Each row is followed by its class.
241  -102  -262  292  8  191  387  69  -168  -190  113  -20  150  98  -363  -15  47  142  -439  -194  -58  282  55  -414  304  -161  24  236  -24  95  214  29 -> K_210
241  -3  192  241  -403  -50  -249  -99  -539  58  -185  -185  -17  -1  -243  -543  122  140  -126  -306  292  -174  -287  -2  93  202  104  122  -11  89  -49  305 -> K_474
-26  -45  -71  85  -46  85  -49  23  137  -311  -137  -80  82  9  98  199  -147  -159  82  31  209  314  120  106  -329  -11  22  -52  -169  -241  97  113 -> K_819
-147  -394  116  -326  168  -383  -65  -7  248  -132  -416  -210  112  178  230  -125  185  102  -104  -475  89  649  393  545  -195  -192  133  -51  -343  -264  -65  -54 -> K_210
-64  -28  28  -11  -97  -12  -163  -158  187  -104  -5  -95  93  209  222  275  -301  -22  217  124  230  325  207  186  -288  -5  -124  -188  -139  -95  16  -98 -> K_348
199  -265  152  790  -386  -101  272  29  135  276  -159  -190  -62  123  -109  -165  278  269  -237  -157  316  -156  -176  -242  -163  104  -358  -154  375  -73  149  -126 -> K_698
29  -28  -34  -31  -62  88  -241  -110  -18  -324  -118  -95  225  74  87  156  -275  -137  -54  -59  161  483  129  212  -357  -3  -6  -185  -364  -192  65  163 -> K_441
12  -138  -164  -152  115  -25  206  -32  -69  -223  -1  -113  254  66  -69  133  -118  -37  -302  -274  -35  568  209  -14  201  -195  52  197  -318  -112  111  -86 -> K_293
-28  -212  -147  -72  97  -12  174  62  -174  -343  -244  -135  147  18  -185  -4  16  -14  -300  -351  -2  483  172  -75  167  -182  261  210  -258  -74  127  44 -> K_698
372  -60  265  435  109  -133  -260  -20  129  -59  -93  -300  132  -141  6  -54  490  -60  -47  -21  114  -7  73  44  -281  253  -136  -39  87  -285  -65  -47 -> K_607
313  -426  102  -142  122  -35  43  -180  262  65  5  -17  230  -143  2  162  20  240  -300  -262  -192  246  124  118  -18  26  -188  -212  -367  -158  -112  -59 -> K_441
553  -38  256  655  -79  -111  -102  -46  -63  186  86  -238  158  -81  -204  -43  601  116  -164  -86  81  -173  -92  -294  -72  166  -260  -16  195  -155  -16  -32 -> K_293
274  -74  243  227  -368  -145  -149  -82  -395  23  -217  -220  -41  70  -181  -472  232  154  3  -295  429  -313  -280  82  -50  316  51  115  66  126  -92  210 -> K_675
-42  89  -86  460  -137  42  361  283  -63  21  -135  11  -5  249  -148  54  273  -115  -177  -80  160  -136  -293  -242  -316  132  -185  -75  141  -22  230  -66 -> K_441
-2  -308  88  17  -8  -227  106  27  90  69  -369  -127  28  140  77  -206  280  147  -146  -458  180  332  103  367  -176  -150  3  -103  -76  -222  81  -18 -> K_607
229  19  186  323  -355  -125  -239  -65  -358  80  -200  -222  -8  99  -184  -525  153  122  -98  -245  246  -150  -185  24  -52  192  67  95  11  30  -146  222 -> K_293
309  -84  214  232  -325  -130  -120  -62  -484  0  -213  -225  27  21  -223  -507  278  138  -84  -326  313  -199  -225  11  22  271  97  154  18  107  -61  293 -> K_675
420  -97  272  368  85  -221  -149  -29  106  89  -59  -332  146  -23  13  -4  535  16  -101  -127  27  176  97  -27  -136  106  -151  -15  70  -275  -63  -144 -> K_102
333  -294  96  220  -140  -108  129  -59  167  99  -50  -57  79  -136  -63  123  65  205  -265  -172  41  -10  -57  -69  -187  129  -238  -168  -155  -143  -59  -89 -> K_697
-196  -338  64  -4  80  -296  179  104  246  23  -390  -125  -121  137  161  -138  153  96  -132  -210  18  245  190  192  -86  -181  81  -75  100  -110  16  -121 -> K_210
220  -31  241  -60  369  -485  -187  -11  109  106  -120  -216  58  -42  223  -5  548  -41  41  -105  -129  237  244  246  -80  -22  92  0  -36  -393  -151  -153 -> K_102
69  -62  271  -104  -275  -216  -382  -128  -366  21  -285  -252  32  19  -69  -566  168  66  83  -429  297  -49  -91  364  -27  280  191  97  -183  35  -157  251 -> K_698
154  146  -114  884  -342  180  386  223  -119  90  -21  2  -58  210  -312  28  202  -43  -310  79  224  -338  -439  -533  -230  239  -299  -102  245  8  263  -34 -> K_102
133  47  91  899  -404  103  375  178  -130  165  -185  -116  106  218  -199  -40  274  -45  -340  -116  291  -396  -550  -305  -371  298  -481  -229  202  3  250  -35 -> K_474
90  -210  100  615  -271  61  367  112  90  210  -209  -106  -109  75  -170  -173  285  186  -167  -171  309  -306  -250  -303  -46  63  -308  -94  441  76  250  -21 -> K_348
331  -367  212  58  -35  -72  58  -181  316  200  65  -45  136  -93  171  165  -27  287  -178  -115  -88  47  47  20  -102  64  -321  -241  -152  -100  -125  -202 -> K_441
-50  -303  77  216  -38  -288  296  91  175  155  -348  -193  -59  212  12  -126  334  169  -102  -305  198  199  68  51  -78  -53  -73  -39  159  -107  90  -93 -> K_697
-258  -356  190  -345  192  -433  -21  74  318  -33  -468  -177  -71  102  322  -151  247  -40  36  -321  151  329  260  585  -234  -54  85  -93  -60  -221  -42  -120 -> K_210
97  -56  203  -97  -148  -272  -364  -134  -385  -2  -320  -230  39  156  -100  -594  138  101  -61  -391  236  99  -60  360  29  177  230  95  -187  -7  -213  295 -> K_441
60  -91  87  240  -320  208  -200  -221  -45  -81  -55  -167  189  73  -5  15  -256  46  4  -35  194  138  -11  -21  -214  98  -168  -172  -153  17  9  187 -> K_675
132  -467  112  -447  274  -255  -115  -241  342  -48  -185  -65  169  2  263  37  -43  114  -204  -339  -124  536  382  551  -118  -53  21  -230  -541  -278  -212  -56 -> K_293
524  13  216  409  48  -129  -181  -84  -44  182  69  -244  209  -56  -128  -53  458  26  -183  -162  27  88  -8  -129  -104  184  -210  -28  78  -333  -22  -148 -> K_554
-121  -48  -6  280  -27  -112  185  68  60  58  -244  -109  57  290  83  92  141  -103  -178  -118  86  154  -79  89  -337  62  -129  -193  -115  -196  83  -129 -> K_697
161  -76  -230  168  -26  29  330  -25  -283  -108  -46  -81  142  106  -251  -17  -88  56  -449  -287  -72  401  56  -230  324  -248  103  164  -146  9  138  -32 -> K_819
101  -420  128  -406  195  -252  -31  -199  262  7  -199  -34  47  -166  235  197  -22  70  -86  -255  -94  297  204  428  -123  -26  -7  -233  -397  -250  -177  -48 -> K_474
-159  6  -36  347  -20  -30  457  338  14  -6  -290  34  -12  230  2  69  383  -107  -140  -28  183  -79  -213  -110  -226  100  -140  -97  30  -94  310  -69 -> K_698
363  -42  274  229  176  -307  -240  -79  70  143  -73  -283  241  -26  31  -30  489  49  -66  -137  -29  220  140  89  -226  200  -168  -49  -55  -415  -160  -92 -> K_554
576  28  312  545  31  -128  -213  -86  40  214  64  -324  207  -93  -39  -45  504  25  -79  -22  4  -44  28  -146  -113  212  -277  -53  168  -264  -61  -182 -> K_102
351  59  168  271  -385  -171  -294  -120  -530  104  -167  -215  -53  97  -285  -597  174  233  -51  -325  256  -73  -180  -12  72  202  189  125  26  79  -118  280 -> K_348
-93  -247  42  98  -91  -228  265  190  181  173  -265  -57  -78  169  -8  -51  241  163  -106  -208  94  261  39  13  2  -213  -63  -80  187  -91  173  -172 -> K_474
226  6  -15  315  -271  211  -38  -143  -3  -123  25  -93  207  174  0  149  -270  13  -57  -41  255  256  -73  -45  -295  67  -245  -154  -101  -81  85  10 -> K_675
293  -47  171  399  -487  -55  -86  -64  -434  52  -154  -247  -31  51  -311  -443  130  160  -111  -288  363  -235  -305  -124  102  199  23  157  116  182  -40  207 -> K_474
483  -22  209  654  -19  -127  -89  7  -17  133  15  -251  154  9  -178  -92  486  144  -236  -4  2  -20  -47  -295  -56  211  -194  -23  155  -208  -13  -84 -> K_102
92  -115  -151  132  -13  118  168  -90  -178  -128  3  -95  100  152  -168  -30  -171  82  -290  -163  24  339  135  -222  269  -144  60  124  -30  115  125  -78 -> K_607
161  -29  174  -128  -212  -235  -368  -103  -405  -31  -227  -267  93  132  -202  -496  133  55  -117  -402  188  211  -27  241  74  99  213  131  -232  39  -170  250 -> K_441
366  -336  135  169  -113  -55  143  -82  163  177  49  -3  78  -185  -14  137  115  176  -258  -121  -11  -30  -45  -59  -56  108  -271  -172  -107  -127  -42  -129 -> K_554
115  -240  -86  56  62  -98  230  -12  6  -109  40  -48  126  115  10  135  -64  29  -268  -150  -46  401  193  -119  204  -188  45  127  -72  -37  28  -212 -> K_819
186  -392  186  27  5  -93  101  -180  334  210  -44  -71  128  -100  172  192  54  229  -152  -125  -68  110  80  122  -97  62  -324  -242  -247  -195  -102  -124 -> K_474
12  -47  -86  59  -43  240  -146  -45  93  -382  -178  -57  91  77  -32  167  -258  -59  84  -23  264  252  106  56  -300  -11  41  -109  -149  -13  77  126 -> K_697
334  -108  292  132  231  -298  -309  -96  124  -25  -120  -288  162  -120  151  6  456  -53  -5  -95  2  239  206  200  -159  159  -33  -57  -75  -335  -139  -69 -> K_819
-75  23  -43  686  -274  76  496  263  45  189  -35  54  -61  286  -176  146  263  -10  -224  115  194  -322  -397  -401  -214  170  -397  -185  302  110  284  -128 -> K_607
185  61  -47  581  -342  238  62  -69  107  -77  124  -45  86  1  -86  257  -235  46  34  258  263  -49  -142  -338  -187  123  -304  -173  157  -11  179  37 -> K_675
250  0  41  448  -214  173  -39  -32  65  -202  -103  -127  81  49  9  139  -112  2  -12  108  293  94  -83  -95  -309  118  -174  -142  2  -93  100  79 -> K_819
188  -441  113  -284  156  -252  25  -200  282  50  -124  -91  189  -131  185  284  79  151  -189  -285  -142  509  271  307  -69  -25  -87  -221  -553  -353  -99  -86 -> K_210
-25  -335  106  260  53  -156  278  186  277  52  -418  -96  -148  113  108  -207  395  131  -50  -272  225  9  42  71  -235  -27  -55  -38  247  -179  94  -56 -> K_474
186  -318  44  -113  76  -163  82  -133  249  134  33  2  130  -112  53  149  -5  176  -233  -153  -215  297  185  75  35  -7  -141  -198  -291  -164  -78  -95 -> K_474
31  -69  -16  -263  51  -65  -193  -198  103  -183  -101  -85  92  186  218  136  -236  -60  152  -108  158  533  284  397  -172  -93  74  -120  -282  -103  -77  22 -> K_819
385  -68  182  322  113  -238  -147  -77  87  80  -34  -329  190  15  -37  -44  442  -12  -134  -203  35  224  125  40  -211  123  -155  33  15  -336  -128  -107 -> K_697
105  -286  154  259  -114  -274  185  62  130  203  -301  -162  20  149  11  -220  304  262  -207  -320  165  185  -3  89  -78  13  -141  -99  71  -178  89  -124 -> K_293
171  -459  146  -191  112  -210  56  -222  278  94  -129  -72  72  1  186  74  17  272  -169  -236  -71  303  210  289  -44  -13  -113  -190  -326  -153  -177  -47 -> K_348
123  -482  116  -193  160  -152  60  -143  416  21  -57  -5  38  -143  244  236  59  137  -109  -196  -83  240  220  241  -151  30  -101  -177  -312  -223  -152  -146 -> K_607
280  -405  89  -35  23  -72  162  -133  207  78  -127  -82  83  -207  34  106  110  147  -322  -319  -50  191  20  159  -51  22  -164  -148  -319  -253  -38  -45 -> K_819
1  -319  149  114  -78  -196  40  -6  215  115  -247  -182  53  171  18  -214  238  114  -120  -371  188  235  98  213  -183  -5  -138  -119  75  -141  27  -36 -> K_698
200  -398  3  -137  117  -16  123  -85  305  -123  -67  -52  147  -181  37  186  14  150  -238  -190  -67  321  187  197  -27  -28  -87  -107  -367  -166  -15  -60 -> K_441
119  -73  -16  64  -108  106  -38  -74  128  -213  1  -19  79  46  75  174  -158  -32  71  -52  236  176  71  105  -240  10  -82  -122  -102  -2  57  7 -> K_698
500  -25  257  383  87  -112  -217  -130  -10  154  -14  -306  220  -106  -20  -80  484  5  -72  -122  -9  81  91  -24  -129  208  -186  -44  49  -313  -48  -150 -> K_675
438  -26  340  401  103  -288  -241  -90  38  103  -98  -316  161  -141  50  -6  485  -10  -77  -58  65  -52  20  44  -216  204  -197  -100  61  -335  -96  -133 -> K_348
247  -86  230  -68  -260  -113  -377  -76  -408  -114  -288  -180  22  88  -217  -580  165  148  -65  -446  307  -68  -157  262  35  175  251  115  -210  155  -171  298 -> K_474
64  83  -50  748  -308  235  418  282  -36  117  -99  61  -47  202  -279  85  264  -65  -212  98  270  -394  -472  -466  -190  264  -355  -163  266  73  330  -62 -> K_819
63  -105  -212  50  58  -7  358  52  -153  -113  27  -56  227  62  -204  22  3  64  -347  -202  -132  410  158  -253  343  -164  61  243  -190  -25  134  -83 -> K_675
474  22  296  580  -50  -168  -200  -123  63  262  103  -272  200  -13  -61  7  398  143  -72  77  -5  -37  -14  -276  -113  196  -331  -108  217  -236  -84  -127 -> K_675
-139  -8  26  366  -130  -58  291  173  67  108  -117  -9  25  268  69  215  185  -166  -148  31  148  -7  -209  -127  -281  128  -291  -171  36  -105  156  -201 -> K_698
-380  -56  51  -136  128  -195  126  119  200  65  -230  -20  47  324  281  167  105  -290  -55  -58  24  208  21  310  -348  20  -137  -241  -138  -164  30  -203 -> K_554
255  -477  165  -59  105  -86  123  -284  303  250  30  -48  136  -86  221  285  7  204  -91  -151  -144  89  202  122  -95  47  -264  -268  -214  -134  -148  -205 -> K_697
19  -38  -41  -55  -35  8  -184  -133  12  -239  -179  -107  113  175  115  69  -259  -18  -20  -76  160  530  151  250  -266  -87  57  -123  -284  -211  10  133 -> K_293
